Below is a small trained network, with its code and all its weights. Each question gives an input and a class and asks what happens when units are switched off, that is, made to give their printed mean instead of their output.

import numpy as np


def w(rows, s, z=0):
    codes = np.array(rows[::2]) - 128.0
    scale = np.full(codes.shape[1], s)
    scale[-1] = z or s
    return codes * scale


def norm(h):
    return h / np.sqrt((h * h).mean(-1, keepdims=True) + 1e-5)


def f(y):
    return y / 2 * (1 + np.tanh(0.7978845608 * (y + 0.044715 * y**3)))


def log_softmax(a):
    a = a - a.max(-1, keepdims=True)
    return a - np.log(np.exp(a).sum(-1, keepdims=True))


def net(x, mask):
    res = np.array(x, float).reshape(1, 7) / 4 @ E
    u = 0
    for l in range(3):
        y = f(norm(res) @ A[l][:, :-1].T + A[l][:, -1])
        res = res + np.where(mask[u : u + 11], y, B[l][:, -1]) @ B[l][:, :-1]
        u += 11
    return log_softmax(norm(res)[-1] @ U[:, :-1].T + U[:, -1])


A, B = {}, {}
E = w([
[159,166,131,3,198],'x0',
[47,151,104,47,157],'x1',
[109,98,31,58,41],'x2',
[116,136,134,168,170],'x3',
[103,82,194,125,168],'x4',
[70,118,193,111,56],'x5',
[62,138,108,107,101],'x6',
],0.0053)
A[0] = w([
[190,137,255,157,175,146],'0.n0',
[170,159,137,45,163,110],'0.n1',
[142,59,67,132,102,130],'0.n2',
[149,110,181,151,154,142],'0.n3',
[125,117,121,164,183,253],'0.n4',
[162,100,127,160,220,97],'0.n5',
[196,132,131,177,164,46],'0.n6',
[110,100,58,105,121,181],'0.n7',
[83,122,105,178,110,155],'0.n8',
[109,148,133,79,97,142],'0.n9',
[153,191,110,174,115,71],'0.n10',
],0.011,0.0024)
B[0] = w([
[173,28,106,134,172,255],'0.n0',
[73,99,167,129,105,182],'0.n1',
[228,103,99,74,101,168],'0.n2',
[124,76,102,122,103,173],'0.n3',
[83,181,140,65,139,181],'0.n4',
[39,180,64,136,100,186],'0.n5',
[80,160,2,184,154,177],'0.n6',
[107,127,84,16,138,176],'0.n7',
[35,33,209,101,117,166],'0.n8',
[112,178,140,181,160,162],'0.n9',
[148,192,222,217,68,148],'0.n10',
],0.0072,0.0071)
A[1] = w([
[154,139,98,72,100,121],'1.n0',
[65,65,141,149,113,160],'1.n1',
[77,124,159,148,6,204],'1.n2',
[125,169,53,147,160,162],'1.n3',
[118,91,194,91,58,3],'1.n4',
[169,147,182,141,75,194],'1.n5',
[141,132,211,128,131,198],'1.n6',
[179,130,103,96,116,127],'1.n7',
[122,131,115,71,169,92],'1.n8',
[44,214,146,160,130,159],'1.n9',
[202,170,103,157,199,47],'1.n10',
],0.011,0.0019)
B[1] = w([
[151,72,92,143,48,191],'1.n0',
[183,139,206,128,93,254],'1.n1',
[192,196,254,241,163,240],'1.n2',
[105,163,122,222,102,198],'1.n3',
[172,155,158,198,202,195],'1.n4',
[152,227,33,103,105,140],'1.n5',
[200,124,94,94,122,150],'1.n6',
[134,71,51,166,84,157],'1.n7',
[147,153,183,151,69,190],'1.n8',
[121,152,43,124,43,207],'1.n9',
[89,231,72,149,183,156],'1.n10',
],0.0066,0.0046)
A[2] = w([
[71,172,140,64,143,211],'2.n0',
[114,74,164,118,118,105],'2.n1',
[67,87,166,188,10,154],'2.n2',
[87,79,80,97,114,114],'2.n3',
[160,99,151,147,210,220],'2.n4',
[76,84,157,253,126,244],'2.n5',
[67,114,170,159,107,6],'2.n6',
[123,189,136,112,116,175],'2.n7',
[90,164,100,50,183,69],'2.n8',
[76,171,125,66,92,143],'2.n9',
[165,152,184,84,177,178],'2.n10',
],0.012,0.0025)
B[2] = w([
[116,63,210,177,157,167],'2.n0',
[154,77,130,115,190,156],'2.n1',
[193,78,117,107,203,215],'2.n2',
[151,122,141,177,99,161],'2.n3',
[85,155,87,29,102,188],'2.n4',
[131,174,114,33,180,254],'2.n5',
[184,109,138,132,155,144],'2.n6',
[95,176,223,158,146,148],'2.n7',
[113,39,179,211,137,148],'2.n8',
[93,93,181,219,155,173],'2.n9',
[254,126,101,151,125,157],'2.n10',
],0.0086)
U = w([
[24,70,198,195,109,141],'0',
[36,249,16,105,166,141],'1',
[23,190,166,28,4,3],'2',
[159,88,172,24,198,143],'3',
[194,210,198,149,115,141],'4',
[152,66,46,82,3,140],'5',
[78,172,177,139,56,87],'6',
],0.016,0.026)

Each question gives the input, the list of numbers given to net, and the class t.
The units are the neurons (one row each of A and B). Each row of codes is followed by its name. A weight is (code - 128) times the scale printed after its matrix; where a second scale follows, it is the last column's (A, B and U).
mask holds one flag per neuron, layer by layer. A switched-off neuron (its flag False) gives its mean, the last column of its row in B, instead of its output. The means were averaged over made-up inputs and are rounded, as every weight is.
A unit's drop is (log p(t) with every unit on - log p(t) with that unit switched off) / (log p(t) with every unit on - log p(t) with every unit switched off).
The circuit of an input: a set's keep is (log p(t) with only the set's units on - log p(t) with every unit switched off) / (log p(t) with every unit on - log p(t) with every unit switched off). Starting from the 12 units with the biggest drops (on a tie, the unit counted first), units are removed one at a time, each time the one whose removal leaves the highest keep (on an exact tie, the one counted first), for as long as the keep stays at least 0.8.
units of the circuit, in order: the units of the circuit, biggest drop first
most important unit: the unit with the biggest drop
top k neurons: the k neurons with the biggest drops, biggest first
top k neurons in layer l: the k neurons of layer l with the biggest drops, biggest first
drop when u is switched off: that unit's drop, to one decimal
input [-8,-8,8,4,2,-1,6], class 4: units of the circuit, in order	1.n2
input [-3,-7,-5,4,-6,6,-6], class 3: top 2 neurons	0.n0, 0.n3
input [-3,-1,-2,-3,5,2,8], class 4: top 3 neurons	1.n2, 0.n0, 1.n1
input [-6,-2,7,-1,-4,1,7], class 3: top 3 neurons	0.n8, 1.n2, 2.n2
input [0,4,3,-2,4,-2,-2], class 0: top 3 neurons	0.n7, 0.n0, 1.n2
input [2,2,0,5,-1,-8,2], class 0: units of the circuit, in order	0.n4, 2.n5, 2.n8
input [-8,-1,-1,-2,-1,0,-6], class 3: top 2 neurons	2.n5, 0.n6
input [-4,-3,-4,-1,-7,-7,7], class 1: top 2 neurons in layer 0	0.n6, 0.n1
input [-4,5,-1,3,0,2,3], class 3: top 2 neurons in layer 0	0.n8, 0.n10
input [-7,1,2,3,-2,1,-8], class 4: top 4 neurons	0.n0, 1.n2, 0.n10, 1.n5
input [-2,5,1,1,1,5,8], class 3: top 2 neurons	2.n2, 1.n2
input [1,0,3,-8,7,-7,4], class 5: top 2 neurons	0.n2, 1.n0
input [-3,-5,-8,6,-1,7,-7], class 3: top 2 neurons	0.n3, 0.n0
input [-7,7,1,3,-3,-6,4], class 3: most important unit	0.n8
input [-1,1,-2,-4,-7,-1,7], class 4: top 2 neurons in layer 0	0.n10, 0.n0
input [-5,0,6,1,5,5,6], class 4: top 3 neurons	1.n2, 0.n0, 1.n1
input [5,4,-3,8,0,-5,-4], class 0: top 2 neurons in layer 0	0.n4, 0.n1
input [7,-5,6,5,0,-1,4], class 5: top 2 neurons in layer 1	1.n0, 1.n7
input [-8,4,-3,-8,4,8,6], class 4: top 2 neurons	1.n2, 0.n0
input [-2,5,8,0,-5,6,2], class 0: units of the circuit, in order	2.n9
input [-6,2,2,-3,0,4,6], class 4: top 2 neurons	1.n2, 0.n0
input [-3,-4,8,8,8,6,0], class 4: drop when 1.n4 is switched off	0.2
input [8,3,6,-7,6,-4,-2], class 0: drop when 0.n0 is switched off	0.2
input [-4,-2,7,3,4,2,-1], class 3: drop when 0.n8 is switched off	0.6
input [-6,4,5,8,-8,0,3], class 3: drop when 1.n9 is switched off	0.0
